Below are the code and all the weights of a small trained network. Each question names an input and a class and asks about switching units off, where a switched-off unit gives its printed mean instead of its output.

import numpy as np


def w(rows, s, z=0):
    codes = np.array(rows[::2]) - 128.0
    scale = np.full(codes.shape[1], s)
    scale[-1] = z or s
    return codes * scale


def norm(h):
    return h / np.sqrt((h * h).mean(-1, keepdims=True) + 1e-5)


def f(y):
    return np.maximum(y, 0)


def log_softmax(a):
    a = a - a.max(-1, keepdims=True)
    return a - np.log(np.exp(a).sum(-1, keepdims=True))


def net(x, mask):
    res = np.array(x, float).reshape(1, 2) / 4 @ E
    u = 0
    for l in range(4):
        y = f(norm(res) @ A[l][:, :-1].T + A[l][:, -1])
        res = res + np.where(mask[u : u + 5], y, B[l][:, -1]) @ B[l][:, :-1]
        u += 5
    return log_softmax(norm(res)[-1] @ U[:, :-1].T + U[:, -1])


A, B = {}, {}
E = w([
[254,97,119,127,224,122,133,133],'x0',
[31,68,134,154,125,71,151,34],'x1',
],0.0096)
A[0] = w([
[254,151,126,121,149,149,126,186,205],'0.n0',
[133,139,126,125,146,132,136,125,6],'0.n1',
[239,148,132,118,152,154,122,187,164],'0.n2',
[165,145,109,114,133,131,123,139,115],'0.n3',
[168,123,136,130,143,127,128,121,82],'0.n4',
],0.039,0.0023)
B[0] = w([
[182,143,181,188,162,77,87,253,253],'0.n0',
[184,162,115,153,96,139,184,88,137],'0.n1',
[181,244,187,180,95,185,129,179,243],'0.n2',
[141,166,135,151,146,135,113,123,164],'0.n3',
[108,95,96,81,134,142,123,94,164],'0.n4',
],0.024,0.042)
A[1] = w([
[253,177,130,112,121,185,126,221,171],'1.n0',
[203,97,169,175,211,63,102,232,248],'1.n1',
[122,136,131,123,103,159,141,101,116],'1.n2',
[179,136,144,158,128,116,117,174,91],'1.n3',
[191,41,134,144,204,100,156,5,154],'1.n4',
],0.02,0.0011)
B[1] = w([
[83,124,149,132,220,114,4,181,252],'1.n0',
[134,215,174,186,120,122,99,136,240],'1.n1',
[131,142,119,107,89,152,173,96,144],'1.n2',
[108,148,123,122,118,114,127,162,194],'1.n3',
[93,69,113,55,170,130,37,170,171],'1.n4',
],0.025,0.028)
A[2] = w([
[184,156,148,164,183,131,123,111,151],'2.n0',
[47,161,94,86,194,122,29,161,214],'2.n1',
[105,184,167,123,1,184,165,129,180],'2.n2',
[106,178,175,148,52,136,146,127,142],'2.n3',
[166,91,110,169,166,62,166,134,6],'2.n4',
],0.02,0.0014)
B[2] = w([
[139,22,132,138,107,68,86,165,180],'2.n0',
[87,40,66,37,129,88,186,130,254],'2.n1',
[69,224,27,227,131,102,166,116,200],'2.n2',
[216,125,172,69,74,113,247,125,194],'2.n3',
[157,124,51,15,61,201,156,180,128],'2.n4',
],0.013,0.024)
A[3] = w([
[154,93,166,146,149,170,156,84,45],'3.n0',
[153,91,139,133,84,123,45,82,75],'3.n1',
[198,127,174,139,93,166,107,114,119],'3.n2',
[254,120,173,164,137,196,181,173,198],'3.n3',
[181,138,188,160,158,154,138,72,4],'3.n4',
],0.044,0.0019)
B[3] = w([
[67,148,182,161,78,100,144,172,128],'3.n0',
[144,126,102,126,133,149,144,53,140],'3.n1',
[125,125,104,136,182,131,181,111,185],'3.n2',
[53,126,190,139,179,13,5,199,251],'3.n3',
[32,51,86,67,73,128,124,91,156],'3.n4',
],0.027,0.025)
U = w([
[157,169,204,173,173,89,61,213,203],'0',
[115,187,64,158,87,92,250,92,137],'1',
[163,97,215,149,112,182,151,57,3],'2',
[207,116,150,145,120,156,140,87,26],'3',
[89,41,75,38,160,88,135,131,178],'4',
],0.012,0.0059)

Each question gives the input, the list of numbers given to net, and the class t.
The units are the neurons (one row each of A and B). Each row of codes is followed by its name. A weight is (code - 128) times the scale printed after its matrix; where a second scale follows, it is the last column's (A, B and U).
mask holds one flag per neuron, layer by layer. A switched-off neuron (its flag False) gives its mean, the last column of its row in B, instead of its output. The means were averaged over made-up inputs and are rounded, as every weight is.
A unit's drop is (log p(t) with every unit on - log p(t) with that unit switched off) / (log p(t) with every unit on - log p(t) with every unit switched off).
The circuit of an input: a set's keep is (log p(t) with only the set's units on - log p(t) with every unit switched off) / (log p(t) with every unit on - log p(t) with every unit switched off). Starting from the 12 units with the biggest drops (on a tie, the unit counted first), units are removed one at a time, each time the one whose removal leaves the highest keep (on an exact tie, the one counted first), for as long as the keep stays at least 0.8.
circuit, biggest first: the units of the circuit, biggest drop first
k most important neurons: the k neurons with the biggest drops, biggest first
k most important neurons of layer l: the k neurons of layer l with the biggest drops, biggest first
drop of u: that unit's drop, to one decimal
input [-4,2], class 1: circuit, biggest first : [0.n2; 0.n0; 1.n0; 3.n3]
input [5,4], class 4: 3 most important neurons of layer 0 : [0.n0; 0.n2; 0.n4]
input [-4,8], class 4: 3 most important neurons : [0.n0; 0.n2; 1.n1]
input [-4,0], class 1: 4 most important neurons : [0.n2; 0.n0; 1.n0; 2.n2]
input [4,8], class 4: most important neuron : [0.n0]
input [-3,2], class 1: 4 most important neurons : [0.n2; 0.n0; 1.n0; 0.n4]
input [-5,-2], class 1: 4 most important neurons : [0.n2; 0.n0; 1.n0; 0.n3]
input [-4,5], class 1: 4 most important neurons : [0.n2; 0.n0; 1.n0; 0.n4]
input [7,6], class 4: drop of 0.n0 : 1.0
input [-7,-3], class 1: drop of 3.n2 : 0.0
input [-6,1], class 1: drop of 1.n4 : 0.3
input [-8,1], class 1: drop of 1.n0 : 0.8
